Below are the code and all the weights of a small trained network. Each question names an input and a class and asks about switching units off, where a switched-off unit gives its printed mean instead of its output.

import numpy as np


def w(rows, s, z=0):
    codes = np.array(rows[::2]) - 128.0
    scale = np.full(codes.shape[1], s)
    scale[-1] = z or s
    return codes * scale


def norm(h):
    return h / np.sqrt((h * h).mean(-1, keepdims=True) + 1e-5)


def f(y):
    return np.maximum(y, 0)


def log_softmax(a):
    a = a - a.max(-1, keepdims=True)
    return a - np.log(np.exp(a).sum(-1, keepdims=True))


def net(x, mask):
    res = np.array(x, float).reshape(1, 7) / 4 @ E
    u = 0
    for l in range(2):
        y = f(norm(res) @ A[l][:, :-1].T + A[l][:, -1])
        res = res + np.where(mask[u : u + 8], y, B[l][:, -1]) @ B[l][:, :-1]
        u += 8
    return log_softmax(norm(res)[-1] @ U[:, :-1].T + U[:, -1])


A, B = {}, {}
E = w([
[123,143,93,172,71,170,1],'x0',
[60,176,130,42,7,170,192],'x1',
[110,72,39,94,135,92,172],'x2',
[203,40,25,67,139,95,148],'x3',
[205,137,167,154,165,128,122],'x4',
[146,158,181,62,144,138,56],'x5',
[126,32,194,175,123,110,124],'x6',
],0.0024)
A[0] = w([
[136,215,182,154,188,135,194,6],'0.n0',
[112,166,169,70,83,108,173,40],'0.n1',
[66,185,169,145,96,203,138,148],'0.n2',
[98,107,134,131,36,173,191,89],'0.n3',
[168,127,185,169,128,162,85,74],'0.n4',
[121,128,183,37,54,187,181,3],'0.n5',
[172,87,95,152,199,34,134,65],'0.n6',
[18,133,120,117,130,1,156,171],'0.n7',
],0.0051,0.0034)
B[0] = w([
[205,236,85,144,224,205,177,180],'0.n0',
[120,129,164,94,83,119,160,181],'0.n1',
[167,82,122,106,186,88,162,253],'0.n2',
[132,165,115,172,100,90,160,207],'0.n3',
[49,149,139,133,135,63,95,179],'0.n4',
[94,220,170,49,65,1,154,196],'0.n5',
[94,95,160,52,101,163,178,221],'0.n6',
[184,138,161,158,59,246,112,247],'0.n7',
],0.0056,0.0031)
A[1] = w([
[122,157,2,71,110,130,44,4],'1.n0',
[139,126,112,176,91,153,119,87],'1.n1',
[67,128,209,177,189,70,41,55],'1.n2',
[161,136,152,107,100,207,154,177],'1.n3',
[124,169,163,160,108,77,93,143],'1.n4',
[163,68,137,113,138,116,148,48],'1.n5',
[186,30,121,97,171,111,145,82],'1.n6',
[147,100,176,81,91,111,153,71],'1.n7',
],0.0068,0.0029)
B[1] = w([
[138,170,47,161,168,4,44,196],'1.n0',
[89,110,114,165,141,128,159,156],'1.n1',
[254,97,121,125,61,207,86,219],'1.n2',
[92,119,134,152,183,84,59,254],'1.n3',
[151,115,103,79,81,144,159,193],'1.n4',
[89,78,131,73,203,135,110,168],'1.n5',
[103,48,118,79,141,126,181,219],'1.n6',
[83,150,147,85,89,140,130,203],'1.n7',
],0.0066,0.0038)
U = w([
[166,207,153,150,248,158,156,109],'0',
[91,20,119,57,191,133,156,195],'1',
[75,100,81,233,86,152,167,47],'2',
[70,121,176,180,165,187,62,3],'3',
[89,196,162,62,52,84,169,206],'4',
[131,142,27,132,146,23,32,102],'5',
[243,107,147,138,83,206,58,161],'6',
],0.012,0.0032)

Each question gives the input, the list of numbers given to net, and the class t.
The units are the neurons (one row each of A and B). Each row of codes is followed by its name. A weight is (code - 128) times the scale printed after its matrix; where a second scale follows, it is the last column's (A, B and U).
mask holds one flag per neuron, layer by layer. A switched-off neuron (its flag False) gives its mean, the last column of its row in B, instead of its output. The means were averaged over made-up inputs and are rounded, as every weight is.
A unit's drop is (log p(t) with every unit on - log p(t) with that unit switched off) / (log p(t) with every unit on - log p(t) with every unit switched off).
The circuit of an input: a set's keep is (log p(t) with only the set's units on - log p(t) with every unit switched off) / (log p(t) with every unit on - log p(t) with every unit switched off). Starting from the 12 units with the biggest drops (on a tie, the unit counted first), units are removed one at a time, each time the one whose removal leaves the highest keep (on an exact tie, the one counted first), for as long as the keep stays at least 0.8.
units of the circuit, in order: the units of the circuit, biggest drop first
k most important neurons: the k neurons with the biggest drops, biggest first
k most important neurons of layer l: the k neurons of layer l with the biggest drops, biggest first
drop of u: that unit's drop, to one decimal
input [5,6,-8,8,5,1,3], class 4: units of the circuit, in order -> 0.n5, 1.n2
input [-4,6,5,6,4,7,4], class 4: units of the circuit, in order -> 0.n5, 1.n7
input [-3,6,6,7,-3,-7,3], class 2: units of the circuit, in order -> 0.n2, 0.n3, 0.n7
input [-4,-7,-2,2,8,3,-2], class 1: units of the circuit, in order -> 0.n6, 1.n6
input [2,2,1,4,-8,4,2], class 5: units of the circuit, in order -> 1.n0
input [-6,3,3,7,-8,1,-8], class 5: units of the circuit, in order -> 1.n0, 0.n6
input [0,5,-4,-8,1,-6,-5], class 0: units of the circuit, in order -> 0.n0, 0.n2
input [0,-8,-4,2,4,-5,-6], class 1: units of the circuit, in order -> 0.n6, 1.n6
input [0,-6,-7,-6,8,0,-6], class 6: 2 most important neurons -> 1.n2, 0.n4
input [0,2,-4,-5,1,-1,-1], class 0: 2 most important neurons -> 0.n0, 0.n2
input [1,6,6,8,-6,-3,6], class 2: 2 most important neurons -> 0.n2, 0.n3
input [-3,-5,-5,5,-4,5,-5], class 1: 2 most important neurons -> 0.n6, 1.n6
input [-7,3,8,-1,-2,-6,3], class 2: 2 most important neurons of layer 0 -> 0.n7, 0.n2
input [-4,0,5,-6,4,-8,-1], class 0: units of the circuit, in order -> 0.n0
input [-1,-8,4,-3,5,7,-7], class 6: 3 most important neurons of layer 0 -> 0.n2, 0.n7, 0.n4
input [3,2,-1,-2,5,-6,-4], class 0: 2 most important neurons of layer 0 -> 0.n2, 0.n5
input [-3,-4,4,-3,-1,6,-2], class 3: 2 most important neurons of layer 0 -> 0.n2, 0.n7
input [4,0,-8,-7,-8,-4,-6], class 6: 2 most important neurons -> 0.n2, 1.n2
input [6,8,4,3,2,-7,3], class 2: 3 most important neurons -> 0.n3, 1.n1, 0.n6
input [-5,-7,5,-4,7,-4,-1], class 1: units of the circuit, in order -> 0.n6
input [-8,3,-8,-7,4,-1,-4], class 0: drop of 0.n0 -> 1.3
input [-8,-5,-7,6,4,-8,-8], class 1: drop of 0.n3 -> 0.1
input [5,8,-6,3,1,5,8], class 4: drop of 0.n5 -> 0.1
